Below are the code and all the weights of a small trained network. Each question names an input and a class and asks about switching units off, where a switched-off unit gives its printed mean instead of its output.

import numpy as np


def w(rows, s, z=0):
    codes = np.array(rows[::2]) - 128.0
    scale = np.full(codes.shape[1], s)
    scale[-1] = z or s
    return codes * scale


def f(y):
    return y / 2 * (1 + np.tanh(0.7978845608 * (y + 0.044715 * y**3)))


def log_softmax(a):
    a = a - a.max(-1, keepdims=True)
    return a - np.log(np.exp(a).sum(-1, keepdims=True))


def net(x, mask):
    res = np.array(x, float).reshape(1, 7) / 4 @ E
    y = f(res @ A[0][:, :-1].T + A[0][:, -1])
    res = res + np.where(mask, y, B[0][:, -1]) @ B[0][:, :-1]
    return log_softmax(res[-1] @ U[:, :-1].T + U[:, -1])


A, B = {}, {}
E = w([
[124,151,149,142,135,128,121,144],'x0',
[244,249,99,101,110,254,53,65],'x1',
[111,88,67,127,102,107,126,64],'x2',
[126,121,117,131,118,122,127,111],'x3',
[38,153,229,73,103,188,222,25],'x4',
[206,111,158,52,205,11,123,55],'x5',
[136,125,106,109,99,124,141,132],'x6',
],0.0058)
A[0] = w([
[157,68,99,147,75,133,173,96,252],'N1',
[216,227,108,80,94,189,43,108,92],'N2',
[48,31,164,146,141,35,194,208,108],'N3',
[223,212,76,101,169,250,104,38,90],'N4',
[33,149,80,189,72,240,122,227,169],'N5',
[219,112,44,186,151,96,71,203,105],'N6',
[195,128,45,158,140,50,38,221,97],'N7',
[208,121,176,38,234,46,128,77,118],'N8',
[197,152,159,43,253,22,135,73,110],'N9',
[66,162,238,68,91,167,206,14,112],'N10',
],0.0052,0.0041)
B[0] = w([
[190,194,133,115,168,65,109,29,194],'N1',
[75,109,128,66,73,92,14,168,225],'N2',
[27,163,150,12,138,76,36,135,227],'N3',
[9,91,182,39,111,48,59,184,241],'N4',
[150,167,15,160,146,202,133,112,253],'N5',
[201,51,246,164,37,113,117,110,194],'N6',
[244,38,196,163,105,154,185,97,199],'N7',
[124,161,46,106,197,254,190,166,198],'N8',
[157,129,11,100,181,218,203,168,202],'N9',
[223,23,226,233,48,166,191,111,209],'N10',
],0.0055,0.0056)
U = w([
[191,8,249,164,69,141,175,118,80],'0',
[26,126,163,6,114,76,57,168,79],'1',
[140,175,130,126,139,113,149,105,253],'2',
[125,159,3,108,158,206,194,155,76],'3',
],0.0068,0.0052)

Each question gives the input, the list of numbers given to net, and the class t.
The units are the neurons (one row each of A and B). Each row of codes is followed by its name. A weight is (code - 128) times the scale printed after its matrix; where a second scale follows, it is the last column's (A, B and U).
mask holds one flag per neuron, in row order. A switched-off neuron (its flag False) gives its mean, the last column of its row in B, instead of its output. The means were averaged over made-up inputs and are rounded, as every weight is.
A unit's drop is (log p(t) with every unit on - log p(t) with that unit switched off) / (log p(t) with every unit on - log p(t) with every unit switched off).
The circuit of an input: a set's keep is (log p(t) with only the set's units on - log p(t) with every unit switched off) / (log p(t) with every unit on - log p(t) with every unit switched off). Starting from all 10 units, units are removed one at a time, each time the one whose removal leaves the highest keep (on an exact tie, the one counted first), for as long as the keep stays at least 0.8.
circuit, biggest first: the units of the circuit, biggest drop first
k most important neurons: the k neurons with the biggest drops, biggest first
drop when u is switched off: that unit's drop, to one decimal
input [-7,-2,-3,-4,-8,7,-2], class 0: circuit, biggest first	(N7)
input [4,-6,-5,-7,1,8,1], class 3: circuit, biggest first	(N9, N8)
input [6,-2,6,-5,-6,1,3], class 0: circuit, biggest first	(N7, N6)
input [-6,6,-4,5,1,8,-1], class 3: 2 most important neurons	(N9, N8)
input [8,8,-8,-5,-7,-4,-2], class 1: 2 most important neurons	(N2, N4)
input [0,6,0,6,2,-1,0], class 1: circuit, biggest first	(N4, N2)
input [-6,7,2,2,-7,7,7], class 0: 3 most important neurons	(N7, N6, N3)
input [-2,8,6,1,-3,7,-3], class 1: 3 most important neurons	(N4, N2, N5)
input [5,6,-2,2,3,7,8], class 3: 3 most important neurons	(N9, N8, N3)
input [1,6,-1,7,7,4,-6], class 0: 2 most important neurons	(N10, N3)
input [-8,8,7,6,-6,4,1], class 1: 3 most important neurons	(N4, N2, N10)
input [2,-7,-8,2,-2,8,2], class 3: 3 most important neurons	(N9, N8, N4)
input [5,6,6,6,5,3,5], class 1: 4 most important neurons	(N4, N2, N7, N6)
input [-3,-5,3,-4,-5,6,4], class 3: circuit, biggest first	(N9)
input [4,4,3,2,5,-1,-4], class 0: 2 most important neurons	(N10, N3)
input [5,8,7,2,-8,4,-1], class 0: 2 most important neurons	(N7, N6)
input [-6,8,-6,0,1,-4,1], class 1: drop when N4 is switched off	0.3
input [-2,-4,-8,-3,-6,1,1], class 0: drop when N7 is switched off	0.5
input [-5,-2,4,-8,-8,-1,1], class 0: drop when N4 is switched off	0.0
